Here is a tiny trained network, its code and every weight. The questions are about switching its units off for an input and a class, where a switched-off unit gives its printed mean instead of its output.

import numpy as np


def w(rows, s, z=0):
    codes = np.array(rows[::2]) - 128.0
    scale = np.full(codes.shape[1], s)
    scale[-1] = z or s
    return codes * scale


def f(y):
    return y / 2 * (1 + np.tanh(0.7978845608 * (y + 0.044715 * y**3)))


def log_softmax(a):
    a = a - a.max(-1, keepdims=True)
    return a - np.log(np.exp(a).sum(-1, keepdims=True))


def net(x, mask):
    res = np.array(x, float).reshape(1, 4) / 4 @ E
    y = f(res @ A[0][:, :-1].T + A[0][:, -1])
    res = res + np.where(mask, y, B[0][:, -1]) @ B[0][:, :-1]
    return log_softmax(res[-1] @ U[:, :-1].T + U[:, -1])


A, B = {}, {}
E = w([
[77,107,183,152,177,56,195,188],'x0',
[182,20,162,179,57,40,66,82],'x1',
[79,79,140,140,147,98,165,1],'x2',
[73,100,188,52,105,74,103,110],'x3',
],0.0082)
A[0] = w([
[34,204,132,58,204,150,199,133,182],'neuron 1',
[61,76,213,177,165,96,175,138,174],'neuron 2',
[96,201,108,95,156,176,153,98,147],'neuron 3',
[175,84,181,120,55,122,5,117,196],'neuron 4',
[84,8,158,158,89,61,124,67,202],'neuron 5',
[227,187,8,162,107,209,105,152,163],'neuron 6',
[138,206,53,127,113,254,138,149,251],'neuron 7',
[104,227,58,73,143,240,140,114,197],'neuron 8',
[239,153,105,198,86,156,76,117,177],'neuron 9',
[199,92,113,132,36,127,28,140,253],'neuron 10',
[131,76,195,99,36,51,76,116,198],'neuron 11',
[97,141,168,154,213,93,250,152,217],'neuron 12',
[103,31,151,185,147,61,159,63,184],'neuron 13',
],0.0076,0.0046)
B[0] = w([
[26,170,124,39,104,181,218,192,226],'neuron 1',
[160,116,216,199,90,80,165,170,180],'neuron 2',
[65,107,62,60,156,228,150,112,185],'neuron 3',
[152,83,89,52,131,94,29,21,217],'neuron 4',
[123,3,142,194,149,91,135,67,211],'neuron 5',
[201,220,38,181,225,129,117,144,232],'neuron 6',
[124,192,21,120,209,157,154,139,250],'neuron 7',
[111,113,34,75,199,218,137,120,243],'neuron 8',
[203,101,64,197,208,88,75,105,202],'neuron 9',
[177,130,84,106,117,66,34,88,231],'neuron 10',
[73,56,176,78,66,94,71,53,211],'neuron 11',
[101,181,159,136,68,104,229,249,204],'neuron 12',
[152,49,198,200,148,120,172,76,192],'neuron 13',
],0.0067,0.011)
U = w([
[87,189,215,112,43,93,173,255,254],'0',
[112,61,213,243,107,102,233,107,53],'1',
[114,49,166,93,63,86,6,41,191],'2',
[37,144,90,27,145,225,181,157,93],'3',
[219,155,54,208,185,136,88,138,5],'4',
],0.0063,0.00074)

Each question gives the input, the list of numbers given to net, and the class t.
The units are the neurons (one row each of A and B). Each row of codes is followed by its name. A weight is (code - 128) times the scale printed after its matrix; where a second scale follows, it is the last column's (A, B and U).
mask holds one flag per neuron, in row order. A switched-off neuron (its flag False) gives its mean, the last column of its row in B, instead of its output. The means were averaged over made-up inputs and are rounded, as every weight is.
A unit's drop is (log p(t) with every unit on - log p(t) with that unit switched off) / (log p(t) with every unit on - log p(t) with every unit switched off).
The circuit of an input: a set's keep is (log p(t) with only the set's units on - log p(t) with every unit switched off) / (log p(t) with every unit on - log p(t) with every unit switched off). Starting from the 12 units with the biggest drops (on a tie, the unit counted first), units are removed one at a time, each time the one whose removal leaves the highest keep (on an exact tie, the one counted first), for as long as the keep stays at least 0.8.
circuit, biggest first: the units of the circuit, biggest drop first
most important unit: the unit with the biggest drop
top k neurons: the k neurons with the biggest drops, biggest first
drop of u: that unit's drop, to one decimal
input [1,0,-4,4], class 2: circuit, biggest first -> [neuron 7; neuron 6]
input [3,3,1,2], class 1: circuit, biggest first -> [neuron 13; neuron 2]
input [8,-3,4,-4], class 0: most important unit -> neuron 12
input [6,-7,2,5], class 0: circuit, biggest first -> [neuron 12; neuron 2]
input [-1,1,-4,2], class 2: circuit, biggest first -> [neuron 6; neuron 7; neuron 12]
input [0,4,4,-6], class 1: circuit, biggest first -> [neuron 13; neuron 8]
input [5,5,2,5], class 1: top 2 neurons -> [neuron 13; neuron 2]
input [-2,3,4,-4], class 2: circuit, biggest first -> [neuron 7; neuron 6]
input [7,1,0,-7], class 0: top 2 neurons -> [neuron 12; neuron 5]
input [7,-6,7,7], class 0: top 2 neurons -> [neuron 1; neuron 12]
input [2,4,8,6], class 1: top 2 neurons -> [neuron 13; neuron 2]
input [-5,1,-8,6], class 2: top 2 neurons -> [neuron 4; neuron 11]
input [0,6,8,-7], class 1: top 2 neurons -> [neuron 13; neuron 5]
input [5,-1,-8,0], class 0: top neuron -> [neuron 8]
input [1,4,4,-3], class 1: drop of neuron 8 -> 0.1
input [2,2,0,1], class 2: drop of neuron 12 -> 0.2
input [-4,-1,-3,6], class 2: drop of neuron 1 -> 0.2
